Below is a small trained network, with its code and all its weights. Each question gives an input and a class and asks what happens when units are switched off, that is, made to give their printed mean instead of their output.

import numpy as np


def w(rows, s, z=0):
    codes = np.array(rows[::2]) - 128.0
    scale = np.full(codes.shape[1], s)
    scale[-1] = z or s
    return codes * scale


def f(y):
    return np.maximum(y, 0)


def log_softmax(a):
    a = a - a.max(-1, keepdims=True)
    return a - np.log(np.exp(a).sum(-1, keepdims=True))


def net(x, mask):
    res = np.array(x, float).reshape(1, 6) / 4 @ E
    y = f(res @ A[0][:, :-1].T + A[0][:, -1])
    res = res + np.where(mask, y, B[0][:, -1]) @ B[0][:, :-1]
    return log_softmax(res[-1] @ U[:, :-1].T + U[:, -1])


A, B = {}, {}
E = w([
[123,125,128],'x0',
[132,125,129],'x1',
[240,237,182],'x2',
[92,228,3],'x3',
[129,134,132],'x4',
[234,65,46],'x5',
],0.0055)
A[0] = w([
[78,51,97,75],'n1',
[113,34,68,91],'n2',
[95,197,15,100],'n3',
[159,126,104,1],'n4',
[47,176,208,140],'n5',
[58,87,78,83],'n6',
[18,130,160,129],'n7',
[17,85,127,98],'n8',
[192,230,144,106],'n9',
[147,80,184,66],'n10',
[218,45,33,176],'n11',
[174,58,201,120],'n12',
[164,64,177,171],'n13',
[20,144,191,135],'n14',
[109,134,144,16],'n15',
[161,53,182,141],'n16',
[216,54,56,166],'n17',
[76,174,181,123],'n18',
[149,64,67,113],'n19',
[118,217,42,83],'n20',
[140,140,122,8],'n21',
[169,76,212,68],'n22',
[239,247,211,84],'n23',
[50,66,99,79],'n24',
[230,253,217,82],'n25',
[146,65,186,85],'n26',
[106,180,18,101],'n27',
[107,195,15,100],'n28',
[124,222,54,90],'n29',
],0.0062)
B[0] = w([
[189,75,131,159],'n1',
[215,65,61,176],'n2',
[51,95,246,192],'n3',
[31,251,81,128],'n4',
[243,196,73,207],'n5',
[166,7,169,160],'n6',
[232,173,69,191],'n7',
[229,50,52,178],'n8',
[136,4,136,185],'n9',
[33,64,227,143],'n10',
[194,252,103,252],'n11',
[46,129,206,189],'n12',
[60,171,203,213],'n13',
[234,209,78,204],'n14',
[156,16,2,128],'n15',
[63,158,206,197],'n16',
[151,235,103,233],'n17',
[197,195,86,174],'n18',
[230,157,120,173],'n19',
[38,41,237,175],'n20',
[200,3,4,128],'n21',
[32,58,235,159],'n22',
[207,2,51,207],'n23',
[200,4,99,164],'n24',
[192,7,44,207],'n25',
[65,116,219,158],'n26',
[40,96,243,185],'n27',
[44,94,251,191],'n28',
[59,31,235,175],'n29',
],0.0061,0.0047)
U = w([
[6,93,255,3],'0',
[212,216,52,193],'1',
[130,154,88,251],'2',
[197,42,49,16],'3',
[116,201,90,228],'4',
],0.0067,0.0048)

Each question gives the input, the list of numbers given to net, and the class t.
The units are the neurons (one row each of A and B). Each row of codes is followed by its name. A weight is (code - 128) times the scale printed after its matrix; where a second scale follows, it is the last column's (A, B and U).
mask holds one flag per neuron, in row order. A switched-off neuron (its flag False) gives its mean, the last column of its row in B, instead of its output. The means were averaged over made-up inputs and are rounded, as every weight is.
A unit's drop is (log p(t) with every unit on - log p(t) with that unit switched off) / (log p(t) with every unit on - log p(t) with every unit switched off).
The circuit of an input: a set's keep is (log p(t) with only the set's units on - log p(t) with every unit switched off) / (log p(t) with every unit on - log p(t) with every unit switched off). Starting from the 12 units with the biggest drops (on a tie, the unit counted first), units are removed one at a time, each time the one whose removal leaves the highest keep (on an exact tie, the one counted first), for as long as the keep stays at least 0.8.
units of the circuit, in order: the units of the circuit, biggest drop first
top k neurons: the k neurons with the biggest drops, biggest first
drop of u: that unit's drop, to one decimal
input [1,-4,6,-4,0,0], class 3: units of the circuit, in order -> (n23, n25)
input [-3,-5,-7,-4,8,7], class 1: units of the circuit, in order -> (n11, n17)
input [-5,3,8,1,5,6], class 3: top 3 neurons -> (n23, n25, n9)
input [-5,0,8,5,7,3], class 3: units of the circuit, in order -> (n23, n25, n9)
input [-5,2,7,-8,-4,1], class 0: top 2 neurons -> (n22, n12)
input [-6,-5,-8,5,-4,-4], class 3: top 3 neurons -> (n8, n24, n6)
input [-3,1,8,-6,-2,-1], class 3: top 2 neurons -> (n23, n25)
input [4,-1,-6,-1,-5,-4], class 3: top neuron -> (n8)
input [-5,1,-4,7,1,0], class 0: drop of n13 -> 0.0
input [1,4,6,-1,2,-3], class 3: drop of n11 -> 0.1
input [7,-5,-4,-1,0,-7], class 1: drop of n7 -> 0.1
input [2,2,-1,2,-4,-6], class 1: drop of n11 -> -0.1
